[[ 46.6 -25.1  13.3 -22.3]
 [ 10.7 -16.5   6.5  -1.1]]
=>
[[ 10.7 -16.5   6.5  -1.1]
 [ 46.6 -25.1  13.3 -22.3]]

[[-35.8  -0.8 -11.5  18.4  -4.0  -7.8  27.1  32.5 -11.5 -18.4  -8.8  32.5]
 [ 38.2 -10.6 -20.3  47.5  13.7  35.6   5.2  -2.4   4.2  -3.2  13.1   1.0]
 [-38.5   6.3 -29.0 -25.6  11.0 -22.8  -9.0  -4.9  26.0 -30.2 -24.5   6.2]
 [ 10.3  27.7  29.6 -25.7   9.8  11.0  32.8   6.5 -29.9  22.9  64.4  -0.9]
 [ 24.1  27.7   6.2 -21.3  -2.1  -4.6  -4.0  22.1   6.4  47.1   4.8  43.4]
 [  6.2   2.3  -8.4  -2.2  -2.0   1.8 -10.7  -8.0  16.4 -11.4 -19.1   0.3]
 [ 13.5  19.1 -20.3  27.2 -10.3  17.2  -6.9 -22.7  -8.7   1.4 -20.3   9.9]
 [ 29.1  12.7  17.7 -26.1  -9.7  12.8  21.5  -1.2   3.8  -9.8  42.3 -11.3]]
=>
[[ 29.1  12.7  17.7 -26.1  -9.7  12.8  21.5  -1.2   3.8  -9.8  42.3 -11.3]
 [ 13.5  19.1 -20.3  27.2 -10.3  17.2  -6.9 -22.7  -8.7   1.4 -20.3   9.9]
 [  6.2   2.3  -8.4  -2.2  -2.0   1.8 -10.7  -8.0  16.4 -11.4 -19.1   0.3]
 [ 24.1  27.7   6.2 -21.3  -2.1  -4.6  -4.0  22.1   6.4  47.1   4.8  43.4]
 [ 10.3  27.7  29.6 -25.7   9.8  11.0  32.8   6.5 -29.9  22.9  64.4  -0.9]
 [-38.5   6.3 -29.0 -25.6  11.0 -22.8  -9.0  -4.9  26.0 -30.2 -24.5   6.2]
 [ 38.2 -10.6 -20.3  47.5  13.7  35.6   5.2  -2.4   4.2  -3.2  13.1   1.0]
 [-35.8  -0.8 -11.5  18.4  -4.0  -7.8  27.1  32.5 -11.5 -18.4  -8.8  32.5]]

[[  6.2 -45.7]
 [ 18.2 -18.5]
 [ 25.8   5.9]
 [ 10.5  -9.9]
 [-17.7 -28.1]
 [-17.4  18.8]
 [  6.2 -13.4]
 [ -2.8   4.4]
 [  6.6  32.7]
 [ 12.7  51.9]]
=>
[[ 12.7  51.9]
 [  6.6  32.7]
 [ -2.8   4.4]
 [  6.2 -13.4]
 [-17.4  18.8]
 [-17.7 -28.1]
 [ 10.5  -9.9]
 [ 25.8   5.9]
 [ 18.2 -18.5]
 [  6.2 -45.7]]

[[-50.2  -1.2 -18.6   5.0  -2.0  12.1]
 [ 12.3  47.8 -11.3  18.8 -11.8  -4.7]
 [-19.9  19.2 -45.1  11.0   9.5  -8.4]
 [ -0.2  34.1 -40.8  10.6  -2.9  -9.2]
 [-23.5 -17.9  -8.6 -23.2 -15.1  37.3]
 [ 22.1  18.7  30.0 -12.1  24.6 -25.0]
 [-37.1   8.8 -36.3  12.1  11.8  -2.1]]
=>
[[-37.1   8.8 -36.3  12.1  11.8  -2.1]
 [ 22.1  18.7  30.0 -12.1  24.6 -25.0]
 [-23.5 -17.9  -8.6 -23.2 -15.1  37.3]
 [ -0.2  34.1 -40.8  10.6  -2.9  -9.2]
 [-19.9  19.2 -45.1  11.0   9.5  -8.4]
 [ 12.3  47.8 -11.3  18.8 -11.8  -4.7]
 [-50.2  -1.2 -18.6   5.0  -2.0  12.1]]

[[-17.2  -6.4]
 [ 56.1   1.4]
 [ 43.9   9.2]
 [ 44.2  -7.8]]
=>
[[ 44.2  -7.8]
 [ 43.9   9.2]
 [ 56.1   1.4]
 [-17.2  -6.4]]

[[ 12.8   9.6  -4.2 -18.7  39.3  13.7 -44.1  13.4]
 [ 29.7   6.8   2.7   9.3  45.9 -10.0 -40.1   9.5]
 [ 40.2  -7.2 -12.8 -30.2   5.6  24.1 -13.2  39.9]
 [-12.5  -6.8 -11.7  -4.1  21.3  12.5 -18.8  15.7]
 [-22.7   3.4 -10.7  44.5   4.6  15.7 -17.5 -22.5]
 [  2.3   0.1  -9.4   0.2  16.3  -2.4  -6.3  14.8]
 [ -4.1 -16.2   6.4  15.9  23.0  16.2 -27.2  13.4]]
=>
[[ -4.1 -16.2   6.4  15.9  23.0  16.2 -27.2  13.4]
 [  2.3   0.1  -9.4   0.2  16.3  -2.4  -6.3  14.8]
 [-22.7   3.4 -10.7  44.5   4.6  15.7 -17.5 -22.5]
 [-12.5  -6.8 -11.7  -4.1  21.3  12.5 -18.8  15.7]
 [ 40.2  -7.2 -12.8 -30.2   5.6  24.1 -13.2  39.9]
 [ 29.7   6.8   2.7   9.3  45.9 -10.0 -40.1   9.5]
 [ 12.8   9.6  -4.2 -18.7  39.3  13.7 -44.1  13.4]]
---
[[ 29.3 -11.9  -3.6  14.3   1.9 -26.1  56.9  28.6 -33.3]
 [ 25.4  28.3   9.4   1.2  20.6  33.5 -49.6   3.8  38.9]
 [-16.0 -13.7 -28.0 -35.0   7.8  17.7  16.9  39.3  48.6]
 [-60.1 -30.9 -23.6   1.6  17.9 -18.0  -3.4  35.1  -4.9]
 [-26.9 -13.6  26.0   9.3 -16.9 -27.2  36.8  51.6 -18.6]
 [ -1.6  -0.5 -34.5 -35.9   5.5  13.1   8.8  17.5  62.6]]
=>
[[-60.1 -30.9 -23.6   1.6  17.9 -18.0  -3.4  35.1  -4.9]
 [-26.9 -13.6  26.0   9.3 -16.9 -27.2  36.8  51.6 -18.6]
 [-16.0 -13.7 -28.0 -35.0   7.8  17.7  16.9  39.3  48.6]
 [ -1.6  -0.5 -34.5 -35.9   5.5  13.1   8.8  17.5  62.6]
 [ 25.4  28.3   9.4   1.2  20.6  33.5 -49.6   3.8  38.9]
 [ 29.3 -11.9  -3.6  14.3   1.9 -26.1  56.9  28.6 -33.3]]

[[ -3.2  -4.4 -10.2 -12.9  -4.9]
 [ -9.8 -21.4 -15.4 -36.6 -11.6]
 [-18.6 -20.3 -41.8 -48.0 -13.5]
 [-20.0 -21.7 -23.4  -6.9 -12.3]
 [ -5.3 -11.0  -8.2 -11.6  -6.7]
 [ -3.4  -3.3  -5.1  -9.2  -2.2]
 [-18.5 -41.0  11.4 -25.2 -10.7]]
=>
[[-20.0 -21.7 -23.4  -6.9 -12.3]
 [-18.6 -20.3 -41.8 -48.0 -13.5]
 [-18.5 -41.0  11.4 -25.2 -10.7]
 [ -9.8 -21.4 -15.4 -36.6 -11.6]
 [ -5.3 -11.0  -8.2 -11.6  -6.7]
 [ -3.4  -3.3  -5.1  -9.2  -2.2]
 [ -3.2  -4.4 -10.2 -12.9  -4.9]]

[[  9.7   1.9  19.6]
 [ -4.8  -1.5 -52.8]
 [-13.2 -19.1   1.6]
 [ -3.9  28.1 -19.2]
 [ 13.5  -8.4  -7.3]
 [-22.5 -23.6 -15.9]
 [-21.7  18.6 -10.0]
 [ -1.8  -2.6  46.3]
 [ 20.2  19.3  19.2]
 [ -5.7  23.6   5.6]]
=>
[[-22.5 -23.6 -15.9]
 [-21.7  18.6 -10.0]
 [-13.2 -19.1   1.6]
 [ -5.7  23.6   5.6]
 [ -4.8  -1.5 -52.8]
 [ -3.9  28.1 -19.2]
 [ -1.8  -2.6  46.3]
 [  9.7   1.9  19.6]
 [ 13.5  -8.4  -7.3]
 [ 20.2  19.3  19.2]]

[[-20.4  42.6  -2.2 -22.7  -6.1   2.0]
 [-14.7 -53.4 -15.6  -1.6 -56.9 -23.6]
 [ 17.5 -21.1 -23.4 -57.4  -2.9  34.9]
 [ 16.1 -29.2  -2.0  21.0  10.7  27.3]
 [  2.3  -6.7   7.4  52.2   6.4  20.2]]
=>
[[-20.4  42.6  -2.2 -22.7  -6.1   2.0]
 [-14.7 -53.4 -15.6  -1.6 -56.9 -23.6]
 [  2.3  -6.7   7.4  52.2   6.4  20.2]
 [ 16.1 -29.2  -2.0  21.0  10.7  27.3]
 [ 17.5 -21.1 -23.4 -57.4  -2.9  34.9]]

[[  5.0 -21.4]
 [ 36.8 -34.8]
 [ 26.3  -2.5]
 [ 12.2  -5.3]
 [ 37.7  48.2]
 [-48.0 -45.9]
 [  4.9  27.2]
 [ -4.2   4.5]
 [-48.4  -1.3]]
=>
[[-48.4  -1.3]
 [-48.0 -45.9]
 [ -4.2   4.5]
 [  4.9  27.2]
 [  5.0 -21.4]
 [ 12.2  -5.3]
 [ 26.3  -2.5]
 [ 36.8 -34.8]
 [ 37.7  48.2]]

[[-14.7  30.1   7.7   9.5  -1.4 -56.7  -6.8  25.4   5.3  11.5   6.5  10.9
  -48.6]
 [ 17.7 -49.0   7.6   8.8 -17.4 -15.3   2.5  13.3  -6.4 -19.8  12.3  28.0
   10.7]
 [ 11.6  19.3   9.4 -13.2  17.0   1.3   2.3  -4.9  13.5   2.3  48.9  -4.8
  -16.0]
 [  8.6 -18.0   4.1  14.8  28.1  55.0  49.6   1.5  10.7  42.8 -30.7 -21.7
    2.4]
 [ 29.5 -31.6  22.1 -19.2  20.3  24.1  12.9  29.3   9.6  27.0 -27.6  21.2
   28.6]
 [ 54.0 -34.9 -22.4 -12.7 -13.1  47.3   3.5  -0.2 -15.0 -11.5  -6.2 -26.7
   13.5]]
=>
[[-14.7  30.1   7.7   9.5  -1.4 -56.7  -6.8  25.4   5.3  11.5   6.5  10.9
  -48.6]
 [  8.6 -18.0   4.1  14.8  28.1  55.0  49.6   1.5  10.7  42.8 -30.7 -21.7
    2.4]
 [ 11.6  19.3   9.4 -13.2  17.0   1.3   2.3  -4.9  13.5   2.3  48.9  -4.8
  -16.0]
 [ 17.7 -49.0   7.6   8.8 -17.4 -15.3   2.5  13.3  -6.4 -19.8  12.3  28.0
   10.7]
 [ 29.5 -31.6  22.1 -19.2  20.3  24.1  12.9  29.3   9.6  27.0 -27.6  21.2
   28.6]
 [ 54.0 -34.9 -22.4 -12.7 -13.1  47.3   3.5  -0.2 -15.0 -11.5  -6.2 -26.7
   13.5]]
